Below are the code and all the weights of a small trained network. Each question names an input and a class and asks about switching units off, where a switched-off unit gives its printed mean instead of its output.

import numpy as np


def w(rows, s, z=0):
    codes = np.array(rows[::2]) - 128.0
    scale = np.full(codes.shape[1], s)
    scale[-1] = z or s
    return codes * scale


def norm(h):
    return h / np.sqrt((h * h).mean(-1, keepdims=True) + 1e-5)


def f(y):
    return y / 2 * (1 + np.tanh(0.7978845608 * (y + 0.044715 * y**3)))


def log_softmax(a):
    a = a - a.max(-1, keepdims=True)
    return a - np.log(np.exp(a).sum(-1, keepdims=True))


def net(x, mask):
    res = np.array(x, float).reshape(1, 8) / 4 @ E
    u = 0
    for l in range(2):
        y = f(norm(res) @ A[l][:, :-1].T + A[l][:, -1])
        res = res + np.where(mask[u : u + 6], y, B[l][:, -1]) @ B[l][:, :-1]
        u += 6
    return log_softmax(norm(res)[-1] @ U[:, :-1].T + U[:, -1])


A, B = {}, {}
E = w([
[120,165,102,215],'x0',
[133,127,122,128],'x1',
[129,127,128,125],'x2',
[253,92,178,163],'x3',
[128,130,127,130],'x4',
[131,132,126,128],'x5',
[139,204,206,62],'x6',
[127,130,128,127],'x7',
],0.011)
A[0] = w([
[2,159,94,91,1],'0.n0',
[124,39,96,31,49],'0.n1',
[180,74,59,16,43],'0.n2',
[144,180,188,66,216],'0.n3',
[158,215,39,235,165],'0.n4',
[134,9,17,178,94],'0.n5',
],0.012,0.0048)
B[0] = w([
[219,83,106,103,224],'0.n0',
[97,101,178,154,180],'0.n1',
[86,83,206,136,172],'0.n2',
[99,140,120,230,245],'0.n3',
[109,49,210,76,240],'0.n4',
[134,252,177,140,254],'0.n5',
],0.015,0.0068)
A[1] = w([
[41,138,64,75,233],'1.n0',
[191,89,103,169,2],'1.n1',
[97,54,72,254,129],'1.n2',
[202,115,67,87,160],'1.n3',
[107,194,132,157,38],'1.n4',
[183,144,197,140,187],'1.n5',
],0.016,0.0041)
B[1] = w([
[192,91,69,196,158],'1.n0',
[155,105,86,82,136],'1.n1',
[165,159,193,10,166],'1.n2',
[165,158,169,55,141],'1.n3',
[133,180,115,138,164],'1.n4',
[84,116,31,85,253],'1.n5',
],0.013,0.011)
U = w([
[251,63,41,140,82],'0',
[76,214,129,225,38],'1',
[132,121,158,99,251],'2',
[48,31,203,181,3],'3',
[138,127,158,91,190],'4',
[141,134,151,90,179],'5',
[137,128,160,90,140],'6',
],0.014,0.0055)

Each question gives the input, the list of numbers given to net, and the class t.
The units are the neurons (one row each of A and B). Each row of codes is followed by its name. A weight is (code - 128) times the scale printed after its matrix; where a second scale follows, it is the last column's (A, B and U).
mask holds one flag per neuron, layer by layer. A switched-off neuron (its flag False) gives its mean, the last column of its row in B, instead of its output. The means were averaged over made-up inputs and are rounded, as every weight is.
A unit's drop is (log p(t) with every unit on - log p(t) with that unit switched off) / (log p(t) with every unit on - log p(t) with every unit switched off).
The circuit of an input: a set's keep is (log p(t) with only the set's units on - log p(t) with every unit switched off) / (log p(t) with every unit on - log p(t) with every unit switched off). Starting from all 12 units, units are removed one at a time, each time the one whose removal leaves the highest keep (on an exact tie, the one counted first), for as long as the keep stays at least 0.8.
circuit, biggest first: the units of the circuit, biggest drop first
most important unit: the unit with the biggest drop
top k neurons: the k neurons with the biggest drops, biggest first
k most important neurons of layer l: the k neurons of layer l with the biggest drops, biggest first
input [-8,-7,3,-8,1,8,6,-2], class 0: circuit, biggest first => 1.n0; 0.n5; 0.n4
input [-4,-2,5,-6,4,4,-4,2], class 0: most important unit => 0.n3
input [-6,-5,-1,8,2,0,2,-5], class 0: circuit, biggest first => 0.n4; 1.n5
input [3,2,-1,0,6,-3,-4,-8], class 2: circuit, biggest first => 0.n4; 0.n5
input [-8,1,8,6,1,3,-7,-4], class 3: circuit, biggest first => 0.n2; 1.n2; 0.n0; 0.n5
input [4,-7,8,7,7,1,5,-6], class 0: top 2 neurons => 0.n5; 1.n5
input [8,-8,2,-2,7,7,5,-4], class 3: circuit, biggest first => 0.n4; 0.n5
input [-8,2,-2,1,-2,8,6,7], class 3: circuit, biggest first => 0.n5; 0.n3
input [7,-1,2,6,6,2,5,-1], class 3: circuit, biggest first => 0.n4; 0.n5; 0.n0
input [7,6,-1,2,-1,6,-4,-8], class 2: circuit, biggest first => 0.n4; 0.n3
input [5,6,3,5,1,7,-7,5], class 1: top 3 neurons => 0.n5; 0.n0; 1.n2
input [-7,-7,6,5,-6,0,3,-2], class 3: 2 most important neurons of layer 0 => 0.n2; 0.n0
input [8,-8,0,6,-3,2,6,3], class 3: top 3 neurons => 0.n4; 0.n5; 0.n0
input [6,-5,0,3,1,-5,-1,-4], class 3: top 3 neurons => 0.n4; 1.n2; 0.n0
input [-5,-5,-8,-6,2,-3,-4,1], class 0: 2 most important neurons of layer 0 => 0.n3; 0.n4
input [5,1,4,7,7,3,7,-4], class 0: top 2 neurons => 0.n5; 0.n2
input [-1,-8,-8,-2,-1,-5,8,8], class 1: top neuron => 0.n3
input [-7,6,7,4,-3,-3,7,3], class 1: circuit, biggest first => 0.n3; 0.n4
input [4,4,-4,0,-3,3,-8,2], class 1: top 3 neurons => 0.n5; 1.n2; 0.n0
input [5,1,-7,-5,-6,4,-3,-1], class 6: top 2 neurons => 0.n0; 0.n4
